Below is a small trained network, with its code and all its weights. Each question gives an input and a class and asks what happens when units are switched off, that is, made to give their printed mean instead of their output.

import numpy as np


def w(rows, s, z=0):
    codes = np.array(rows[::2]) - 128.0
    scale = np.full(codes.shape[1], s)
    scale[-1] = z or s
    return codes * scale


def f(y):
    return np.maximum(y, 0)


def log_softmax(a):
    a = a - a.max(-1, keepdims=True)
    return a - np.log(np.exp(a).sum(-1, keepdims=True))


def net(x, mask):
    res = np.array(x, float).reshape(1, 6) / 4 @ E
    y = f(res @ A[0][:, :-1].T + A[0][:, -1])
    res = res + np.where(mask, y, B[0][:, -1]) @ B[0][:, :-1]
    return log_softmax(res[-1] @ U[:, :-1].T + U[:, -1])


A, B = {}, {}
E = w([
[114,138,121,141,130,123],'x0',
[108,94,75,117,46,151],'x1',
[164,196,160,133,31,69],'x2',
[148,200,158,156,98,234],'x3',
[2,112,201,84,144,144],'x4',
[121,135,123,138,132,125],'x5',
],0.01)
A[0] = w([
[78,146,171,55,127,116,79],'neuron 0',
[89,120,107,140,180,144,144],'neuron 1',
[122,183,172,185,169,89,254],'neuron 2',
[132,50,147,153,140,33,46],'neuron 3',
[153,108,40,90,202,180,100],'neuron 4',
[91,81,92,141,38,140,193],'neuron 5',
[185,133,92,171,138,103,100],'neuron 6',
[133,64,100,87,115,64,120],'neuron 7',
[129,102,165,192,152,80,143],'neuron 8',
[154,138,78,149,135,144,161],'neuron 9',
[50,138,203,147,112,162,132],'neuron 10',
[147,134,189,123,66,73,109],'neuron 11',
[115,110,83,149,136,92,181],'neuron 12',
[129,143,167,169,111,181,51],'neuron 13',
[180,130,203,139,218,110,161],'neuron 14',
[124,138,111,78,153,105,176],'neuron 15',
[179,64,148,86,158,82,120],'neuron 16',
[219,119,161,128,128,147,137],'neuron 17',
[184,138,98,160,136,137,77],'neuron 18',
[94,100,130,148,173,149,56],'neuron 19',
[106,92,92,134,133,65,69],'neuron 20',
[153,178,146,105,81,65,116],'neuron 21',
[182,112,202,56,169,104,174],'neuron 22',
[125,56,134,146,150,109,117],'neuron 23',
[163,144,161,148,124,249,110],'neuron 24',
],0.013,0.009)
B[0] = w([
[141,116,21,89,217,2,179],'neuron 0',
[157,75,131,166,162,155,196],'neuron 1',
[101,41,127,110,41,178,254],'neuron 2',
[112,231,140,181,200,152,187],'neuron 3',
[218,68,186,141,189,102,218],'neuron 4',
[120,84,159,37,99,202,255],'neuron 5',
[116,89,46,75,156,56,203],'neuron 6',
[65,152,131,130,132,158,213],'neuron 7',
[130,140,152,116,99,180,171],'neuron 8',
[83,106,105,79,93,83,205],'neuron 9',
[163,106,57,133,121,17,223],'neuron 10',
[202,111,196,186,189,112,202],'neuron 11',
[66,129,169,156,75,173,205],'neuron 12',
[103,220,129,159,187,115,163],'neuron 13',
[137,144,124,36,45,160,220],'neuron 14',
[87,112,134,174,136,145,181],'neuron 15',
[61,160,112,171,138,108,191],'neuron 16',
[99,108,86,149,150,119,204],'neuron 17',
[80,160,68,89,163,62,184],'neuron 18',
[143,112,160,97,199,114,165],'neuron 19',
[87,237,174,87,162,123,175],'neuron 20',
[210,100,183,142,173,163,216],'neuron 21',
[126,125,98,113,60,187,198],'neuron 22',
[124,139,157,196,145,142,182],'neuron 23',
[58,219,167,199,133,143,234],'neuron 24',
],0.0074,0.01)
U = w([
[92,246,163,164,137,122,55],'0',
[147,137,55,76,145,23,54],'1',
[118,95,155,143,79,123,255],'2',
[125,111,150,132,85,131,254],'3',
[220,95,205,154,163,119,94],'4',
[115,122,152,34,73,176,33],'5',
],0.011,0.0075)

Each question gives the input, the list of numbers given to net, and the class t.
The units are the neurons (one row each of A and B). Each row of codes is followed by its name. A weight is (code - 128) times the scale printed after its matrix; where a second scale follows, it is the last column's (A, B and U).
mask holds one flag per neuron, in row order. A switched-off neuron (its flag False) gives its mean, the last column of its row in B, instead of its output. The means were averaged over made-up inputs and are rounded, as every weight is.
A unit's drop is (log p(t) with every unit on - log p(t) with that unit switched off) / (log p(t) with every unit on - log p(t) with every unit switched off).
The circuit of an input: a set's keep is (log p(t) with only the set's units on - log p(t) with every unit switched off) / (log p(t) with every unit on - log p(t) with every unit switched off). Starting from the 12 units with the biggest drops (on a tie, the unit counted first), units are removed one at a time, each time the one whose removal leaves the highest keep (on an exact tie, the one counted first), for as long as the keep stays at least 0.8.
circuit, biggest first: the units of the circuit, biggest drop first
unit that matters most: the unit with the biggest drop
k most important neurons: the k neurons with the biggest drops, biggest first
drop of u: that unit's drop, to one decimal
input [-4,-3,-8,5,7,-6], class 4: unit that matters most : neuron 1
input [6,7,8,-3,3,6], class 4: circuit, biggest first : neuron 11; neuron 21
input [2,7,3,1,-6,0], class 5: 3 most important neurons : neuron 5; neuron 10; neuron 0
input [-1,0,4,8,0,1], class 0: 2 most important neurons : neuron 24; neuron 13
input [-6,-6,-8,8,-5,6], class 0: 4 most important neurons : neuron 24; neuron 13; neuron 5; neuron 18
input [-4,-7,6,6,-6,-1], class 5: 3 most important neurons : neuron 2; neuron 14; neuron 10
input [2,-1,3,4,-5,2], class 1: circuit, biggest first : neuron 6; neuron 18
input [-3,-8,2,5,0,-2], class 5: 2 most important neurons : neuron 14; neuron 2
input [6,-1,7,0,6,-6], class 4: 3 most important neurons : neuron 11; neuron 21; neuron 6
input [6,2,7,-8,-1,1], class 0: circuit, biggest first : neuron 3; neuron 20
input [5,-7,-1,2,-1,4], class 5: circuit, biggest first : neuron 14; neuron 2
input [-4,-8,-6,-4,2,-4], class 5: 3 most important neurons : neuron 14; neuron 22; neuron 11
input [5,-8,6,1,4,-4], class 5: 3 most important neurons : neuron 14; neuron 2; neuron 22
input [2,-4,5,-7,-1,2], class 0: circuit, biggest first : neuron 3
input [-3,-6,-2,5,7,0], class 1: 4 most important neurons : neuron 10; neuron 0; neuron 5; neuron 12
input [-5,-8,4,-4,3,1], class 5: 3 most important neurons : neuron 14; neuron 22; neuron 2
input [6,3,-4,-1,8,-4], class 1: 2 most important neurons : neuron 0; neuron 10
input [3,1,5,-2,-2,4], class 4: circuit, biggest first : neuron 21; neuron 11
input [-7,-3,2,-7,-5,3], class 0: drop of neuron 16 : 0.1
input [-5,6,-2,8,7,7], class 0: drop of neuron 13 : 0.2
input [6,1,-4,8,4,2], class 0: circuit, biggest first : neuron 24
input [-3,4,-1,-7,4,1], class 0: drop of neuron 2 : 0.1
